Below are the code and all the weights of a small trained network. Each question names an input and a target symbol and asks about switching units off, where a switched-off unit gives its printed mean instead of its output.

import numpy as np


def w(rows, s, z=0):
    codes = np.array(rows[::2]) - 128.0
    scale = np.full(codes.shape[1], s)
    scale[-1] = z or s
    return codes * scale


def norm(h):
    return h / np.sqrt((h * h).mean(-1, keepdims=True) + 1e-5)


def f(y):
    return np.maximum(y, 0)


def softmax(a):
    e = np.exp(a - a.max(-1, keepdims=True))
    return e / e.sum(-1, keepdims=True)


def log_softmax(a):
    a = a - a.max(-1, keepdims=True)
    return a - np.log(np.exp(a).sum(-1, keepdims=True))


def net(x, mask):
    ids = ['ΞΣαγεηθτ'.index(c) for c in x.split()]
    T = len(ids)
    res = E[ids] + P[:T]
    r = norm(res)
    for j in range(3):
        rows = slice(3 * j, 3 * j + 3)
        q, k, v = (r @ M[0][rows].T for M in (Q, K, V))
        z = softmax(np.where(np.tri(T) > 0, q @ k.T / 3**0.5, -1e9)) @ v
        o = O[0][rows]
        res = res + np.where(mask[j], z, o[:, -1]) @ o[:, :-1]
    y = f(norm(res) @ A[0][:, :-1].T + A[0][:, -1])
    res = res + np.where(mask[3:15], y, B[0][:, -1]) @ B[0][:, :-1]
    return log_softmax(norm(res)[-1] @ U[:, :-1].T + U[:, -1])


Q, K, V, O, A, B = {}, {}, {}, {}, {}, {}
E = w([
[160,124,103,121],'Ξ',
[187,98,87,121],'Σ',
[156,100,178,109],'α',
[89,228,192,248],'γ',
[165,80,108,128],'ε',
[198,152,102,134],'η',
[183,110,122,149],'θ',
[184,108,169,124],'τ',
],0.018)
P = w([
[2,131,133,25],'0',
[157,109,102,161],'1',
[171,117,105,148],'2',
[167,112,109,146],'3',
[173,112,117,138],'4',
[167,111,122,139],'5',
[174,110,126,133],'6',
[173,109,129,132],'7',
[181,105,133,133],'8',
[178,104,131,130],'9',
[178,98,132,133],'10',
[178,103,138,128],'11',
[182,109,143,124],'12',
],0.0057)
Q[0] = w([
[11,116,135,20],'H0',
[172,136,138,153],'H0',
[214,142,188,105],'H0',
[99,72,41,173],'H1',
[182,66,152,188],'H1',
[119,174,54,138],'H1',
[86,192,117,198],'H2',
[129,168,148,246],'H2',
[171,76,74,24],'H2',
],0.014)
K[0] = w([
[142,164,128,230],'H0',
[143,127,79,19],'H0',
[53,149,94,4],'H0',
[125,132,63,156],'H1',
[73,180,125,195],'H1',
[184,118,37,95],'H1',
[191,84,140,155],'H2',
[209,80,122,90],'H2',
[7,157,113,121],'H2',
],0.014)
V[0] = w([
[190,58,85,168],'H0',
[56,74,31,62],'H0',
[153,173,105,103],'H0',
[123,140,219,95],'H1',
[59,172,74,255],'H1',
[82,153,181,166],'H1',
[246,46,110,71],'H2',
[123,206,71,140],'H2',
[68,72,135,101],'H2',
],0.0097)
O[0] = w([
[41,197,102,45,153],'H0',
[75,148,130,209,254],'H0',
[189,31,45,141,120],'H0',
[142,116,83,132,138],'H1',
[120,172,180,34,61],'H1',
[67,183,63,1,97],'H1',
[103,197,102,5,242],'H2',
[152,19,5,211,64],'H2',
[136,119,173,165,142],'H2',
],0.0065,0.0061)
A[0] = w([
[190,129,162,107,159],'N0',
[122,12,123,180,253],'N1',
[100,133,234,59,113],'N2',
[80,39,184,131,111],'N3',
[46,66,237,87,64],'N4',
[57,178,27,176,81],'N5',
[80,46,150,70,114],'N6',
[135,206,42,118,145],'N7',
[42,171,193,207,22],'N8',
[141,50,200,91,160],'N9',
[145,195,58,254,146],'N10',
[144,100,188,93,106],'N11',
],0.0095,0.0047)
B[0] = w([
[77,143,103,166,238],'N0',
[44,195,112,128,248],'N1',
[160,102,69,112,230],'N2',
[63,134,200,198,152],'N3',
[198,99,177,179,163],'N4',
[243,132,130,95,178],'N5',
[105,254,136,209,156],'N6',
[80,57,162,121,197],'N7',
[60,205,223,50,189],'N8',
[180,180,125,154,219],'N9',
[118,41,179,94,253],'N10',
[166,150,103,132,185],'N11',
],0.0087,0.0055)
U = w([
[95,73,156,241,156],'Ξ',
[194,31,172,100,201],'Σ',
[181,178,196,233,2],'α',
[73,204,60,151,97],'γ',
[92,170,249,106,88],'ε',
[128,81,2,141,194],'η',
[115,143,62,13,123],'θ',
[245,200,71,110,184],'τ',
],0.0095,0.0021)

Each question gives the input, a string of symbols that net reads in full, and the target symbol t.
The units are the heads (3 rows each of Q, K, V and O) and the neurons (one row each of A and B). Each row of codes is followed by its name. A weight is (code - 128) times the scale printed after its matrix; where a second scale follows, it is the last column's (O, A, B and U).
mask holds one flag per unit, heads first, then neurons. A switched-off unit (its flag False) gives its mean, the last column of its rows in O or B, instead of its output. The means were averaged over made-up inputs and are rounded, as every weight is.
A unit's drop is (log p(t) with every unit on - log p(t) with that unit switched off) / (log p(t) with every unit on - log p(t) with every unit switched off).
The circuit of an input: a set's keep is (log p(t) with only the set's units on - log p(t) with every unit switched off) / (log p(t) with every unit on - log p(t) with every unit switched off). Starting from the 12 units with the biggest drops (on a tie, the unit counted first), units are removed one at a time, each time the one whose removal leaves the highest keep (on an exact tie, the one counted first), for as long as the keep stays at least 0.8.
circuit, biggest first: the units of the circuit, biggest drop first
most important unit: the unit with the biggest drop
k most important neurons: the k neurons with the biggest drops, biggest first
heads that matter: for each layer, one digit per head in row order, 1 if its drop is at least 0.15 and else 0, layers parted by /
input Σ Σ η α Ξ τ Σ, target Σ: heads that matter : 111
input τ ε ε η ε τ τ θ θ ε Σ ε θ, target τ: heads that matter : 111
input θ θ α Σ ε ε Σ τ α α τ τ Σ, target θ: most important neuron : (N7)
input γ θ τ Ξ ε Σ η Σ τ Σ, target η: circuit, biggest first : (H2, H0, H1)
input Ξ γ τ Ξ ε α θ θ α Σ, target η: circuit, biggest first : (H2, H1)
input γ Σ τ α ε α, target α: 2 most important neurons : (N4, N3)
input η θ Σ ε Ξ τ α θ Ξ τ τ Ξ α, target η: heads that matter : 011
input γ Ξ Ξ γ ε, target γ: circuit, biggest first : (H1, H2, N6, H0)
input Σ τ Ξ Ξ τ Ξ ε ε θ α, target Σ: circuit, biggest first : (H1, H2, N1)
input ε ε Ξ θ η Σ, target ε: circuit, biggest first : (H1, H2)
input Ξ α Ξ η τ θ Σ τ η ε θ Ξ, target Ξ: heads that matter : 000
input η ε Ξ Σ η τ ε, target η: heads that matter : 001
input θ α θ Ξ θ ε θ θ τ, target θ: circuit, biggest first : (H2, H0)
input ε α Ξ τ τ ε θ Ξ η γ Ξ τ α, target α: heads that matter : 011
input η ε ε η η, target η: most important unit : H0
input Ξ τ θ ε ε η, target Ξ: circuit, biggest first : (H0, N10)
input τ θ α α α τ Σ ε γ τ τ η ε, target γ: circuit, biggest first : (H1, H2, N1)
input η τ Σ α α θ, target η: heads that matter : 101
input α ε τ α τ τ τ θ η ε, target α: heads that matter : 011
input θ η α γ θ Ξ Ξ, target Ξ: circuit, biggest first : (H2)
input τ Σ Ξ ε Ξ Σ Σ τ, target τ: circuit, biggest first : (H2, H1)
input θ τ Σ τ Ξ, target θ: heads that matter : 101
input Σ τ η θ Σ Σ τ α θ τ Σ τ η, target Σ: heads that matter : 010
input ε ε θ ε Ξ, target ε: heads that matter : 110
input Ξ τ τ θ, target Ξ: heads that matter : 000
